Here is a tiny trained network, its code and every weight. The questions are about switching its units off for an input and a target symbol, where a switched-off unit gives its printed mean instead of its output.

import numpy as np


def w(rows, s, z=0):
    codes = np.array(rows[::2]) - 128.0
    scale = np.full(codes.shape[1], s)
    scale[-1] = z or s
    return codes * scale


def norm(h):
    return h / np.sqrt((h * h).mean(-1, keepdims=True) + 1e-5)


def f(y):
    return y / 2 * (1 + np.tanh(0.7978845608 * (y + 0.044715 * y**3)))


def softmax(a):
    e = np.exp(a - a.max(-1, keepdims=True))
    return e / e.sum(-1, keepdims=True)


def log_softmax(a):
    a = a - a.max(-1, keepdims=True)
    return a - np.log(np.exp(a).sum(-1, keepdims=True))


def net(x, mask):
    ids = ['αβγδεζηθλξπστφψω'.index(c) for c in x.split()]
    T = len(ids)
    res = E[ids] + P[:T]
    r = norm(res)
    for j in range(2):
        rows = slice(3 * j, 3 * j + 3)
        q, k, v = (r @ M[0][rows].T for M in (Q, K, V))
        z = softmax(np.where(np.tri(T) > 0, q @ k.T / 3**0.5, -1e9)) @ v
        o = O[0][rows]
        res = res + np.where(mask[j], z, o[:, -1]) @ o[:, :-1]
    y = f(norm(res) @ A[0][:, :-1].T + A[0][:, -1])
    res = res + np.where(mask[2:6], y, B[0][:, -1]) @ B[0][:, :-1]
    return log_softmax(norm(res)[-1] @ U[:, :-1].T + U[:, -1])


Q, K, V, O, A, B = {}, {}, {}, {}, {}, {}
E = w([
[169,118,111,123,119,210,107,131],'α',
[53,158,191,93,137,110,144,44],'β',
[53,126,137,134,170,124,136,106],'γ',
[95,163,95,134,156,133,107,128],'δ',
[126,161,93,131,163,113,105,105],'ε',
[117,109,150,62,102,71,143,138],'ζ',
[85,166,105,135,144,114,71,46],'η',
[132,53,121,92,141,128,2,147],'θ',
[76,133,111,157,205,150,112,48],'λ',
[151,36,103,172,164,135,157,160],'ξ',
[136,132,180,194,38,80,78,145],'π',
[108,151,148,71,75,149,122,150],'σ',
[71,169,170,109,176,105,178,144],'τ',
[135,215,102,118,155,136,86,112],'φ',
[106,153,160,103,205,131,125,87],'ψ',
[108,168,162,116,188,119,154,183],'ω',
],0.02)
P = w([
[142,169,213,196,211,145,61,125],'0',
[2,178,87,88,164,146,190,70],'1',
[142,158,166,173,184,153,89,175],'2',
[13,164,56,63,133,159,199,89],'3',
[161,142,150,168,135,152,99,188],'4',
[42,145,39,39,83,166,200,104],'5',
[150,142,150,170,152,153,94,189],'6',
],0.0094)
Q[0] = w([
[46,174,5,76,114,134,151,159],'h1',
[145,137,119,236,139,161,120,153],'h1',
[110,173,94,83,50,123,179,97],'h1',
[137,119,158,189,167,49,114,127],'h2',
[125,71,72,85,134,150,171,88],'h2',
[167,70,199,197,120,116,97,132],'h2',
],0.015)
K[0] = w([
[155,57,66,110,46,142,129,206],'h1',
[91,199,85,174,176,137,115,123],'h1',
[164,98,117,106,5,137,134,122],'h1',
[97,179,135,194,207,80,130,109],'h2',
[153,43,114,100,88,126,144,89],'h2',
[73,178,168,145,220,130,113,79],'h2',
],0.014)
V[0] = w([
[139,90,100,27,216,156,97,127],'h1',
[192,143,79,191,166,115,247,97],'h1',
[93,87,127,173,164,39,64,132],'h1',
[142,136,140,202,137,136,138,83],'h2',
[169,46,145,111,194,50,84,143],'h2',
[147,93,131,163,146,254,146,126],'h2',
],0.0073)
O[0] = w([
[233,47,254,121,93,100,108,41,177],'h1',
[159,219,100,201,197,136,165,53,4],'h1',
[166,10,72,129,48,136,159,159,222],'h1',
[116,82,81,171,87,158,111,133,155],'h2',
[205,106,92,52,81,112,157,203,126],'h2',
[99,124,147,87,99,250,159,141,140],'h2',
],0.0065,0.0044)
A[0] = w([
[140,152,122,76,162,57,185,103,205],'n1',
[105,155,78,140,87,89,247,54,96],'n2',
[54,149,123,90,80,68,170,89,2],'n3',
[151,113,92,123,145,185,95,97,130],'n4',
],0.013,0.0043)
B[0] = w([
[145,128,69,178,62,107,155,107,251],'n1',
[182,109,217,138,30,201,85,186,214],'n2',
[183,110,76,98,250,101,128,170,254],'n3',
[137,149,78,84,94,111,191,141,231],'n4',
],0.012,0.004)
U = w([
[178,135,156,119,74,217,170,160,138],'α',
[87,128,123,67,220,70,117,123,95],'β',
[47,57,150,173,127,162,131,98,168],'γ',
[80,133,44,136,141,165,117,210,90],'δ',
[219,123,61,122,142,70,139,130,100],'ε',
[90,75,161,30,59,70,152,116,146],'ζ',
[85,155,101,120,79,91,78,57,202],'η',
[185,70,102,121,152,170,2,129,9],'θ',
[126,81,83,156,150,145,180,45,149],'λ',
[182,32,105,208,199,174,133,164,2],'ξ',
[146,139,157,218,61,118,66,144,204],'π',
[46,191,201,49,91,169,140,121,196],'σ',
[88,161,154,168,108,87,209,131,218],'τ',
[182,203,125,151,162,170,56,147,119],'φ',
[198,114,201,108,173,136,123,87,172],'ψ',
[176,163,190,158,171,135,152,222,83],'ω',
],0.01,0.003)

Each question gives the input, a string of symbols that net reads in full, and the target symbol t.
The units are the heads (3 rows each of Q, K, V and O) and the neurons (one row each of A and B). Each row of codes is followed by its name. A weight is (code - 128) times the scale printed after its matrix; where a second scale follows, it is the last column's (O, A, B and U).
mask holds one flag per unit, heads first, then neurons. A switched-off unit (its flag False) gives its mean, the last column of its rows in O or B, instead of its output. The means were averaged over made-up inputs and are rounded, as every weight is.
A unit's drop is (log p(t) with every unit on - log p(t) with that unit switched off) / (log p(t) with every unit on - log p(t) with every unit switched off).
The circuit of an input: a set's keep is (log p(t) with only the set's units on - log p(t) with every unit switched off) / (log p(t) with every unit on - log p(t) with every unit switched off). Starting from all 6 units, units are removed one at a time, each time the one whose removal leaves the highest keep (on an exact tie, the one counted first), for as long as the keep stays at least 0.8.
circuit, biggest first: the units of the circuit, biggest drop first
top k neurons: the k neurons with the biggest drops, biggest first
which heads matter: for each layer, one digit per head in row order, 1 if its drop is at least 0.15 and else 0, layers parted by /
input ψ σ δ η ω ω, target β: top 3 neurons => (n3 n2 n4)
input π ε η ε, target δ: circuit, biggest first => (h1)
input γ ξ σ π δ β, target δ: top 3 neurons => (n3 n2 n1)
input ξ τ ξ φ ε β, target α: circuit, biggest first => (n2 h1)
input φ δ φ β, target ψ: circuit, biggest first => (n3 n2 h2)
input ω η α λ, target σ: which heads matter => 01
input θ τ ψ λ σ ψ, target β: which heads matter => 10
input η τ φ γ, target ξ: which heads matter => 00
input ψ ζ λ η, target ε: circuit, biggest first => (n3 n1 h2)
input φ α ζ ω φ ψ, target ε: circuit, biggest first => (n1 n3)
input φ η ζ δ τ ω, target ε: circuit, biggest first => (h2 n1)
input π η ζ α σ α τ, target τ: circuit, biggest first => (n1 n3 n2)
input ψ ω ω τ, target ω: top 3 neurons => (n2 n3 n4)
input ψ δ ω θ ψ γ τ, target τ: circuit, biggest first => (n1 n2 n3)
input σ ω γ ζ ψ γ, target ε: top 3 neurons => (n3 n1 n2)
input α ω ε, target ε: top neuron => (n4)
input π λ π φ ω η, target δ: top 2 neurons => (n3 n2)
input ξ σ π ζ γ, target γ: top 3 neurons => (n3 n2 n4)
input ω γ α δ, target σ: circuit, biggest first => (h2 h1)
input π δ η π θ λ, target ζ: circuit, biggest first => (h1)
input γ ζ σ ψ π β, target δ: circuit, biggest first => (h1 n3)
input δ ψ φ δ, target φ: top 2 neurons => (n2 n3)
input π π ξ τ, target α: top 2 neurons => (n2 n1)
input ζ δ π ζ φ φ λ, target λ: top 3 neurons => (n4 n3 n2)
input ζ π β ψ, target δ: top 2 neurons => (n2 n1)
